Below are the code and all the weights of a small trained network. Each question names an input and a class and asks about switching units off, where a switched-off unit gives its printed mean instead of its output.

import numpy as np


def w(rows, s, z=0):
    codes = np.array(rows[::2]) - 128.0
    scale = np.full(codes.shape[1], s)
    scale[-1] = z or s
    return codes * scale


def f(y):
    return y / 2 * (1 + np.tanh(0.7978845608 * (y + 0.044715 * y**3)))


def log_softmax(a):
    a = a - a.max(-1, keepdims=True)
    return a - np.log(np.exp(a).sum(-1, keepdims=True))


def net(x, mask):
    res = np.array(x, float).reshape(1, 4) / 4 @ E
    y = f(res @ A[0][:, :-1].T + A[0][:, -1])
    res = res + np.where(mask, y, B[0][:, -1]) @ B[0][:, :-1]
    return log_softmax(res[-1] @ U[:, :-1].T + U[:, -1])


A, B = {}, {}
E = w([
[126,127,129,131,127],'x0',
[119,63,187,27,138],'x1',
[105,250,171,102,133],'x2',
[40,126,106,136,246],'x3',
],0.021)
A[0] = w([
[251,171,103,98,100,77],'n1',
[148,59,85,169,151,61],'n2',
[212,29,159,72,118,134],'n3',
[53,108,93,119,222,135],'n4',
[82,114,86,104,203,19],'n5',
[132,90,49,195,112,146],'n6',
[69,197,113,163,157,102],'n7',
[153,150,137,159,68,148],'n8',
[131,179,175,106,125,66],'n9',
[140,53,121,108,148,112],'n10',
[138,162,141,169,224,104],'n11',
[70,112,74,100,220,181],'n12',
[127,126,105,119,146,74],'n13',
[91,156,113,174,186,109],'n14',
[103,156,99,131,125,153],'n15',
[190,207,151,80,133,120],'n16',
[116,232,228,101,124,150],'n17',
[89,170,160,147,166,89],'n18',
[129,68,214,55,137,152],'n19',
[137,59,132,197,147,74],'n20',
[73,204,91,127,203,109],'n21',
[145,137,73,142,120,79],'n22',
[119,85,211,23,160,19],'n23',
[84,104,121,130,231,33],'n24',
[80,113,133,141,128,67],'n25',
[97,96,182,56,135,2],'n26',
[174,178,155,182,106,77],'n27',
[161,38,65,162,149,214],'n28',
[114,180,175,108,117,18],'n29',
[164,68,160,81,131,157],'n30',
[81,152,158,112,162,146],'n31',
[114,96,204,25,152,159],'n32',
[159,140,152,137,48,185],'n33',
[143,79,113,111,97,168],'n34',
[110,86,81,132,147,122],'n35',
[216,134,136,119,113,174],'n36',
[52,105,110,119,114,44],'n37',
[159,149,94,203,107,113],'n38',
[55,102,100,127,217,100],'n39',
[121,147,162,65,169,176],'n40',
],0.015,0.013)
B[0] = w([
[91,173,142,149,158,211],'n1',
[83,205,179,165,212,185],'n2',
[53,100,175,53,104,232],'n3',
[130,163,112,187,158,248],'n4',
[215,36,68,126,78,190],'n5',
[189,113,82,170,146,218],'n6',
[76,141,188,87,101,222],'n7',
[159,135,94,154,148,206],'n8',
[196,110,41,161,123,170],'n9',
[97,101,172,88,99,187],'n10',
[75,125,162,90,93,203],'n11',
[117,195,148,153,192,251],'n12',
[157,125,125,107,102,131],'n13',
[94,113,162,69,109,208],'n14',
[100,137,166,113,133,168],'n15',
[149,129,114,173,137,202],'n16',
[153,176,91,199,206,253],'n17',
[97,151,160,88,136,186],'n18',
[94,83,149,90,61,227],'n19',
[117,176,146,137,157,179],'n20',
[79,137,173,55,107,245],'n21',
[165,122,86,148,124,158],'n22',
[163,195,77,245,211,214],'n23',
[176,112,80,176,106,209],'n24',
[154,91,109,122,76,139],'n25',
[114,216,134,210,254,177],'n26',
[105,156,135,151,162,199],'n27',
[240,115,34,174,83,244],'n28',
[219,50,77,97,42,163],'n29',
[103,150,172,70,114,198],'n30',
[78,115,150,104,116,195],'n31',
[204,58,38,156,76,237],'n32',
[163,111,77,162,99,225],'n33',
[91,136,163,74,111,186],'n34',
[131,125,139,136,104,173],'n35',
[135,101,124,136,119,201],'n36',
[162,61,65,134,102,145],'n37',
[168,122,73,185,115,218],'n38',
[185,147,84,167,166,233],'n39',
[114,87,139,87,69,199],'n40',
],0.013,0.026)
U = w([
[192,64,126,133,61,51],'0',
[134,209,162,155,197,253],'1',
[45,95,252,24,61,172],'2',
],0.02,0.0058)

Each question gives the input, the list of numbers given to net, and the class t.
The units are the neurons (one row each of A and B). Each row of codes is followed by its name. A weight is (code - 128) times the scale printed after its matrix; where a second scale follows, it is the last column's (A, B and U).
mask holds one flag per neuron, in row order. A switched-off neuron (its flag False) gives its mean, the last column of its row in B, instead of its output. The means were averaged over made-up inputs and are rounded, as every weight is.
A unit's drop is (log p(t) with every unit on - log p(t) with that unit switched off) / (log p(t) with every unit on - log p(t) with every unit switched off).
unit that matters most: the unit with the biggest drop
k most important neurons: the k neurons with the biggest drops, biggest first
drop when u is switched off: that unit's drop, to one decimal
input [3,3,-1,8], class 0: 4 most important neurons => n5, n24, n32, n17
input [-3,2,-4,6], class 0: unit that matters most => n5
input [1,8,4,0], class 0: 4 most important neurons => n32, n19, n40, n29
input [-3,-3,2,-7], class 1: 2 most important neurons => n1, n32
input [-5,-4,-1,0], class 0: 4 most important neurons => n12, n17, n23, n26
input [7,1,-3,5], class 0: 3 most important neurons => n5, n17, n26
input [6,0,-7,5], class 1: 4 most important neurons => n2, n12, n32, n20
input [-6,4,-1,6], class 0: 3 most important neurons => n5, n32, n17
input [-4,-3,-5,2], class 1: 2 most important neurons => n2, n32
input [7,5,7,-5], class 0: 2 most important neurons => n32, n29
input [-6,-6,2,-8], class 1: 3 most important neurons => n1, n32, n27
input [6,-1,3,-8], class 1: 3 most important neurons => n1, n32, n28
input [3,8,5,-1], class 0: 2 most important neurons => n32, n19
input [7,2,5,-1], class 0: unit that matters most => n12
input [7,1,-5,-4], class 2: 2 most important neurons => n3, n32
input [0,0,2,5], class 2: 2 most important neurons => n23, n21
input [5,8,-5,-6], class 2: drop when n3 is switched off => 0.7
input [1,-8,2,8], class 2: drop when n21 is switched off => 0.3
input [1,7,-4,-3], class 2: drop when n3 is switched off => 0.6
input [-3,4,-6,-4], class 2: unit that matters most => n3
input [-3,-1,5,8], class 2: drop when n21 is switched off => 0.3
